Here is a tiny trained network, its code and every weight. The questions are about switching its units off for an input and a class, where a switched-off unit gives its printed mean instead of its output.

import numpy as np


def w(rows, s, z=0):
    codes = np.array(rows[::2]) - 128.0
    scale = np.full(codes.shape[1], s)
    scale[-1] = z or s
    return codes * scale


def f(y):
    return y / 2 * (1 + np.tanh(0.7978845608 * (y + 0.044715 * y**3)))


def log_softmax(a):
    a = a - a.max(-1, keepdims=True)
    return a - np.log(np.exp(a).sum(-1, keepdims=True))


def net(x, mask):
    res = np.array(x, float).reshape(1, 3) / 4 @ E
    y = f(res @ A[0][:, :-1].T + A[0][:, -1])
    res = res + np.where(mask, y, B[0][:, -1]) @ B[0][:, :-1]
    return log_softmax(res[-1] @ U[:, :-1].T + U[:, -1])


A, B = {}, {}
E = w([
[143,245,35,125,95,165,194,188,164,205],'x0',
[107,145,78,146,31,19,113,173,39,91],'x1',
[160,41,183,58,126,85,169,172,68,198],'x2',
],0.011)
A[0] = w([
[34,130,138,178,101,159,96,134,173,76,62],'neuron 0',
[61,133,104,134,60,103,135,176,73,92,18],'neuron 1',
[87,137,78,127,41,58,83,204,9,41,96],'neuron 2',
[167,101,177,64,108,91,174,159,112,156,58],'neuron 3',
[121,80,186,134,178,119,109,142,115,113,252],'neuron 4',
[149,94,149,1,72,112,161,173,109,185,210],'neuron 5',
[138,163,78,184,113,147,91,114,140,78,51],'neuron 6',
[155,122,166,120,183,169,145,112,181,186,35],'neuron 7',
[185,71,138,130,123,110,187,171,95,168,71],'neuron 8',
[182,172,73,110,80,123,199,213,136,213,95],'neuron 9',
[182,112,140,88,181,158,151,40,180,131,36],'neuron 10',
[152,173,96,141,78,144,196,160,155,170,35],'neuron 11',
[119,73,189,121,110,111,66,87,84,62,20],'neuron 12',
[102,197,112,193,131,135,99,119,141,68,145],'neuron 13',
],0.011,0.013)
B[0] = w([
[179,99,187,46,121,55,97,23,197,97,150],'neuron 0',
[195,19,212,15,249,207,77,160,150,190,164],'neuron 1',
[56,132,118,60,173,200,116,196,137,131,251],'neuron 2',
[222,109,206,60,76,40,119,62,217,64,166],'neuron 3',
[48,193,67,159,91,114,103,154,108,89,238],'neuron 4',
[69,183,155,110,84,107,160,134,141,75,246],'neuron 5',
[159,121,205,57,86,26,142,64,202,66,157],'neuron 6',
[127,63,165,48,195,198,75,175,149,195,174],'neuron 7',
[217,142,213,67,88,58,156,40,198,97,165],'neuron 8',
[56,121,62,182,154,84,59,78,98,135,229],'neuron 9',
[147,25,192,61,163,145,40,192,131,157,169],'neuron 10',
[189,8,83,201,198,67,17,64,99,97,178],'neuron 11',
[215,21,47,189,193,31,28,18,40,185,180],'neuron 12',
[134,180,161,134,68,121,198,94,161,53,196],'neuron 13',
],0.014,0.017)
U = w([
[163,118,199,92,65,64,136,70,195,101,58],'0',
[153,42,55,200,167,64,51,69,65,158,37],'1',
[123,64,167,52,195,202,94,193,156,183,83],'2',
[72,213,53,200,60,167,175,163,128,117,228],'3',
[251,26,145,105,34,129,219,103,27,183,2],'4',
[231,34,153,121,45,118,189,120,45,214,2],'5',
],0.02,0.016)

Each question gives the input, the list of numbers given to net, and the class t.
The units are the neurons (one row each of A and B). Each row of codes is followed by its name. A weight is (code - 128) times the scale printed after its matrix; where a second scale follows, it is the last column's (A, B and U).
mask holds one flag per neuron, in row order. A switched-off neuron (its flag False) gives its mean, the last column of its row in B, instead of its output. The means were averaged over made-up inputs and are rounded, as every weight is.
A unit's drop is (log p(t) with every unit on - log p(t) with that unit switched off) / (log p(t) with every unit on - log p(t) with every unit switched off).
most important unit: the unit with the biggest drop
k most important neurons: the k neurons with the biggest drops, biggest first
drop when u is switched off: that unit's drop, to one decimal
input [1,6,-8], class 0: most important unit : neuron 13
input [-7,-7,-4], class 1: 4 most important neurons : (neuron 12; neuron 2; neuron 4; neuron 1)
input [4,8,-7], class 2: 3 most important neurons : (neuron 2; neuron 1; neuron 5)
input [5,1,4], class 1: 3 most important neurons : (neuron 9; neuron 11; neuron 13)
input [6,5,-5], class 1: 2 most important neurons : (neuron 11; neuron 9)
input [2,3,-3], class 3: 2 most important neurons : (neuron 3; neuron 8)
input [8,2,8], class 0: 2 most important neurons : (neuron 5; neuron 8)
input [-6,7,4], class 2: 3 most important neurons : (neuron 2; neuron 1; neuron 9)
input [4,-4,-3], class 1: 2 most important neurons : (neuron 2; neuron 5)
input [-8,-8,1], class 1: 3 most important neurons : (neuron 12; neuron 2; neuron 4)
input [1,7,-7], class 0: 3 most important neurons : (neuron 13; neuron 6; neuron 0)
input [1,7,6], class 2: 3 most important neurons : (neuron 2; neuron 1; neuron 13)
input [7,8,7], class 2: drop when neuron 0 is switched off : 0.1
input [6,3,-2], class 1: most important unit : neuron 11
input [1,3,-4], class 0: drop when neuron 4 is switched off : 3.5
input [-3,2,1], class 3: drop when neuron 11 is switched off : 0.2
